Below is a small trained network, with its code and all its weights. Each question gives an input and a class and asks what happens when units are switched off, that is, made to give their printed mean instead of their output.

import numpy as np


def w(rows, s, z=0):
    codes = np.array(rows[::2]) - 128.0
    scale = np.full(codes.shape[1], s)
    scale[-1] = z or s
    return codes * scale


def f(y):
    return y / 2 * (1 + np.tanh(0.7978845608 * (y + 0.044715 * y**3)))


def log_softmax(a):
    a = a - a.max(-1, keepdims=True)
    return a - np.log(np.exp(a).sum(-1, keepdims=True))


def net(x, mask):
    res = np.array(x, float).reshape(1, 4) / 4 @ E
    y = f(res @ A[0][:, :-1].T + A[0][:, -1])
    res = res + np.where(mask, y, B[0][:, -1]) @ B[0][:, :-1]
    return log_softmax(res[-1] @ U[:, :-1].T + U[:, -1])


A, B = {}, {}
E = w([
[75,210,137,196,149,172,218],'x0',
[41,81,181,128,168,204,68],'x1',
[164,133,125,112,160,147,124],'x2',
[147,36,150,253,146,116,178],'x3',
],0.013)
A[0] = w([
[120,218,106,162,108,224,237,41],'neuron 0',
[120,212,138,120,7,195,90,69],'neuron 1',
[146,47,166,196,176,116,204,100],'neuron 2',
[156,185,73,148,68,98,137,56],'neuron 3',
[190,181,36,147,90,104,181,151],'neuron 4',
[143,121,146,201,169,121,149,42],'neuron 5',
[27,133,179,104,186,206,86,110],'neuron 6',
[187,87,102,100,75,127,40,120],'neuron 7',
[56,208,74,34,134,155,127,78],'neuron 8',
[41,123,162,154,143,192,40,112],'neuron 9',
[125,243,139,67,152,145,59,80],'neuron 10',
[125,172,35,105,84,69,225,110],'neuron 11',
[94,107,140,147,163,115,98,147],'neuron 12',
[91,204,98,167,163,169,171,3],'neuron 13',
[141,115,86,171,166,129,149,28],'neuron 14',
],0.011,0.0047)
B[0] = w([
[33,63,20,21,100,32,34,245],'neuron 0',
[75,101,172,142,38,131,211,189],'neuron 1',
[87,30,221,191,85,189,174,239],'neuron 2',
[103,240,99,108,206,68,144,178],'neuron 3',
[180,214,149,226,241,89,149,220],'neuron 4',
[149,94,134,177,105,233,174,181],'neuron 5',
[202,245,97,191,239,63,106,248],'neuron 6',
[31,88,81,84,107,46,52,210],'neuron 7',
[155,99,254,137,1,205,195,231],'neuron 8',
[216,210,102,186,202,64,81,232],'neuron 9',
[114,92,171,136,51,186,181,219],'neuron 10',
[203,188,133,175,143,125,129,217],'neuron 11',
[145,140,136,172,130,115,134,163],'neuron 12',
[68,28,51,54,96,58,77,203],'neuron 13',
[135,87,150,116,108,189,165,151],'neuron 14',
],0.0086,0.014)
U = w([
[247,230,107,159,221,111,186,155],'0',
[127,75,237,163,10,230,216,3],'1',
[64,19,2,3,104,48,59,206],'2',
],0.0092,0.0046)

Each question gives the input, the list of numbers given to net, and the class t.
The units are the neurons (one row each of A and B). Each row of codes is followed by its name. A weight is (code - 128) times the scale printed after its matrix; where a second scale follows, it is the last column's (A, B and U).
mask holds one flag per neuron, in row order. A switched-off neuron (its flag False) gives its mean, the last column of its row in B, instead of its output. The means were averaged over made-up inputs and are rounded, as every weight is.
A unit's drop is (log p(t) with every unit on - log p(t) with that unit switched off) / (log p(t) with every unit on - log p(t) with every unit switched off).
most important unit: the unit with the biggest drop
k most important neurons: the k neurons with the biggest drops, biggest first
drop when u is switched off: that unit's drop, to one decimal
input [-3,-7,-6,-6], class 0: most important neuron -> neuron 4
input [-3,-2,-6,4], class 1: 2 most important neurons -> neuron 0; neuron 6
input [7,1,-3,6], class 2: 4 most important neurons -> neuron 0; neuron 13; neuron 8; neuron 10
input [-3,4,7,-3], class 0: 2 most important neurons -> neuron 0; neuron 6
input [6,8,-1,8], class 0: 2 most important neurons -> neuron 6; neuron 9
input [-5,7,3,7], class 0: 4 most important neurons -> neuron 9; neuron 8; neuron 6; neuron 10
input [8,1,-8,-7], class 2: 3 most important neurons -> neuron 0; neuron 13; neuron 2
input [2,-7,7,8], class 1: 3 most important neurons -> neuron 2; neuron 6; neuron 9
input [6,-6,-6,7], class 1: 3 most important neurons -> neuron 2; neuron 6; neuron 5
input [7,-1,-4,6], class 2: 2 most important neurons -> neuron 0; neuron 13
input [-7,-8,-7,-1], class 0: drop when neuron 0 is switched off -> 0.1
input [5,6,-5,-2], class 0: drop when neuron 6 is switched off -> 2.6
input [0,0,0,1], class 1: drop when neuron 4 is switched off -> 1.8
input [-4,8,4,7], class 0: most important unit -> neuron 9
